Below are the code and all the weights of a small trained network. Each question names an input and a target symbol and asks about switching units off, where a switched-off unit gives its printed mean instead of its output.

import numpy as np


def w(rows, s, z=0):
    codes = np.array(rows[::2]) - 128.0
    scale = np.full(codes.shape[1], s)
    scale[-1] = z or s
    return codes * scale


def norm(h):
    return h / np.sqrt((h * h).mean(-1, keepdims=True) + 1e-5)


def f(y):
    return np.maximum(y, 0)


def softmax(a):
    e = np.exp(a - a.max(-1, keepdims=True))
    return e / e.sum(-1, keepdims=True)


def log_softmax(a):
    a = a - a.max(-1, keepdims=True)
    return a - np.log(np.exp(a).sum(-1, keepdims=True))


def net(x, mask):
    ids = ['ΓΦΨαβδεζηθλμξπτω'.index(c) for c in x.split()]
    T = len(ids)
    res = E[ids] + P[:T]
    u = 0
    for l in range(2):
        q, k, v = (norm(res) @ M[l].T for M in (Q, K, V))
        z = softmax(np.where(np.tri(T) > 0, q @ k.T / 4**0.5, -1e9)) @ v
        res = res + np.where(mask[u], z, O[l][:, -1]) @ O[l][:, :-1]
        u += 1
        y = f(norm(res) @ A[l][:, :-1].T + A[l][:, -1])
        res = res + np.where(mask[u : u + 4], y, B[l][:, -1]) @ B[l][:, :-1]
        u += 4
    return log_softmax(norm(res)[-1] @ U[:, :-1].T + U[:, -1])


Q, K, V, O, A, B = {}, {}, {}, {}, {}, {}
E = w([
[4,113,61,123],'Γ',
[120,114,238,150],'Φ',
[116,105,69,54],'Ψ',
[70,146,95,66],'α',
[156,175,139,134],'β',
[75,137,124,220],'δ',
[102,223,85,225],'ε',
[123,35,164,99],'ζ',
[68,120,153,239],'η',
[95,71,91,238],'θ',
[121,140,127,78],'λ',
[42,111,116,215],'μ',
[160,136,179,86],'ξ',
[85,217,94,93],'π',
[196,184,51,205],'τ',
[93,197,193,196],'ω',
],0.0044)
P = w([
[252,82,123,161],'0',
[60,153,203,146],'1',
[63,163,186,116],'2',
[84,164,204,132],'3',
[117,148,128,68],'4',
[139,154,152,96],'5',
[150,198,118,111],'6',
[115,180,168,133],'7',
[131,146,156,113],'8',
[126,103,217,94],'9',
[131,151,185,115],'10',
[88,227,147,205],'11',
[118,170,155,110],'12',
[53,204,159,119],'13',
],0.0041)
Q[0] = w([
[206,75,131,83],'L0H1',
[133,48,190,224],'L0H1',
[70,133,253,191],'L0H1',
[59,123,191,126],'L0H1',
],0.0056)
K[0] = w([
[52,205,125,175],'L0H1',
[157,217,30,105],'L0H1',
[177,107,3,121],'L0H1',
[198,107,82,156],'L0H1',
],0.0056)
V[0] = w([
[127,99,127,133],'L0H1',
[83,209,2,127],'L0H1',
[177,215,213,147],'L0H1',
[83,146,202,190],'L0H1',
],0.0058)
O[0] = w([
[162,95,131,133,135],'L0H1',
[114,178,4,136,75],'L0H1',
[174,177,199,193,158],'L0H1',
[12,49,214,180,253],'L0H1',
],0.004,0.0011)
A[0] = w([
[154,87,146,68,251],'L0N1',
[154,176,153,187,254],'L0N2',
[76,236,165,108,81],'L0N3',
[115,103,253,149,21],'L0N4',
],0.0049,0.0017)
B[0] = w([
[27,228,86,114,183],'L0N1',
[3,108,153,40,235],'L0N2',
[126,80,55,136,254],'L0N3',
[98,128,23,166,237],'L0N4',
],0.0044,0.0032)
Q[1] = w([
[206,99,155,111],'L1H1',
[11,132,126,167],'L1H1',
[167,116,145,93],'L1H1',
[3,181,119,186],'L1H1',
],0.0073)
K[1] = w([
[46,181,141,125],'L1H1',
[229,104,123,143],'L1H1',
[56,149,153,164],'L1H1',
[254,75,130,147],'L1H1',
],0.0084)
V[1] = w([
[173,96,153,2],'L1H1',
[154,145,198,177],'L1H1',
[120,21,88,119],'L1H1',
[112,236,130,110],'L1H1',
],0.01)
O[1] = w([
[2,193,212,237,139],'L1H1',
[161,33,147,180,59],'L1H1',
[136,170,188,39,251],'L1H1',
[98,130,24,185,28],'L1H1',
],0.0078,0.0013)
A[1] = w([
[109,93,2,146,2],'L1N1',
[122,112,61,138,217],'L1N2',
[128,116,128,168,23],'L1N3',
[115,103,124,194,119],'L1N4',
],0.0082,0.00053)
B[1] = w([
[248,200,202,197,255],'L1N1',
[221,206,254,99,206],'L1N2',
[72,122,72,101,172],'L1N3',
[108,93,130,41,229],'L1N4',
],0.0046,0.0026)
U = w([
[111,154,93,112,253],'Γ',
[114,130,254,134,103],'Φ',
[91,205,66,44,85],'Ψ',
[133,176,75,173,81],'α',
[96,117,106,167,154],'β',
[138,101,125,93,75],'δ',
[161,112,94,135,189],'ε',
[139,134,191,109,170],'ζ',
[104,98,129,139,124],'η',
[136,90,118,81,110],'θ',
[103,147,114,145,94],'λ',
[142,114,139,84,65],'μ',
[111,92,108,202,123],'ξ',
[187,133,30,146,158],'π',
[222,213,182,168,62],'τ',
[117,37,147,128,120],'ω',
],0.0085,0.005)

Each question gives the input, a string of symbols that net reads in full, and the target symbol t.
The units are the heads (4 rows each of Q, K, V and O) and the neurons (one row each of A and B). Each row of codes is followed by its name. A weight is (code - 128) times the scale printed after its matrix; where a second scale follows, it is the last column's (O, A, B and U).
mask holds one flag per unit, layer by layer, with each layer's heads first. A switched-off unit (its flag False) gives its mean, the last column of its rows in O or B, instead of its output. The means were averaged over made-up inputs and are rounded, as every weight is.
A unit's drop is (log p(t) with every unit on - log p(t) with that unit switched off) / (log p(t) with every unit on - log p(t) with every unit switched off).
The circuit of an input: a set's keep is (log p(t) with only the set's units on - log p(t) with every unit switched off) / (log p(t) with every unit on - log p(t) with every unit switched off). Starting from all 10 units, units are removed one at a time, each time the one whose removal leaves the highest keep (on an exact tie, the one counted first), for as long as the keep stays at least 0.8.
circuit, biggest first: the units of the circuit, biggest drop first
top k neurons: the k neurons with the biggest drops, biggest first
k most important neurons of layer l: the k neurons of layer l with the biggest drops, biggest first
drop when u is switched off: that unit's drop, to one decimal
input Γ ε η, target Ψ: circuit, biggest first => (L0H1)
input τ Ψ Γ ε, target τ: circuit, biggest first => (L0H1, L1H1, L1N1, L0N4)
input Γ Φ Γ τ δ Γ β η Γ β, target Ψ: circuit, biggest first => (L0H1, L1H1)
input ζ ω ω ζ Γ ζ ζ Φ Γ ζ ξ β, target Φ: circuit, biggest first => (L1H1, L0H1)
input Γ π ε Φ Φ, target Ψ: circuit, biggest first => (L0H1, L1H1)
input Γ ζ ζ Γ Γ Γ τ μ Γ ε, target Ψ: top 2 neurons => (L0N2, L0N1)
input τ ζ λ ζ ξ ζ β Γ ε, target τ: circuit, biggest first => (L1H1, L0H1, L1N1, L1N2)
input Γ Γ Γ π ω Ψ ω, target Ψ: circuit, biggest first => (L0H1, L1H1)
input τ ζ λ π ω β Γ ζ, target τ: circuit, biggest first => (L0H1, L1N1, L1N2, L0N4)
input τ Γ Γ Γ Γ α Γ ζ Γ Γ α, target τ: top 2 neurons => (L1N1, L0N3)
input τ θ π, target τ: 2 most important neurons of layer 0 => (L0N3, L0N4)
input τ θ π β, target τ: top 2 neurons => (L0N3, L1N1)
input Γ ζ Γ Ψ π ζ τ Φ θ, target Ψ: top 2 neurons => (L0N2, L0N1)
input ζ β ζ ω ε μ Γ, target Φ: circuit, biggest first => (L1H1)
input Γ τ Γ ω ζ Γ Γ ζ ω ζ π η ξ, target Ψ: 2 most important neurons of layer 0 => (L0N1, L0N3)
input τ ε Γ, target τ: top 2 neurons => (L1N1, L1N2)
input ζ τ β Γ ζ ζ Φ π ζ θ Γ π τ, target Φ: drop when L0N1 is switched off => 0.0
input Γ β Γ Γ Γ Ψ ω, target Ψ: drop when L1H1 is switched off => 0.2
input τ Φ Ψ Γ, target τ: drop when L1N1 is switched off => 0.3
input Γ Φ μ, target Ψ: drop when L1N4 is switched off => 0.0
input τ β ζ, target τ: most important neuron of layer 0 => (L0N4)
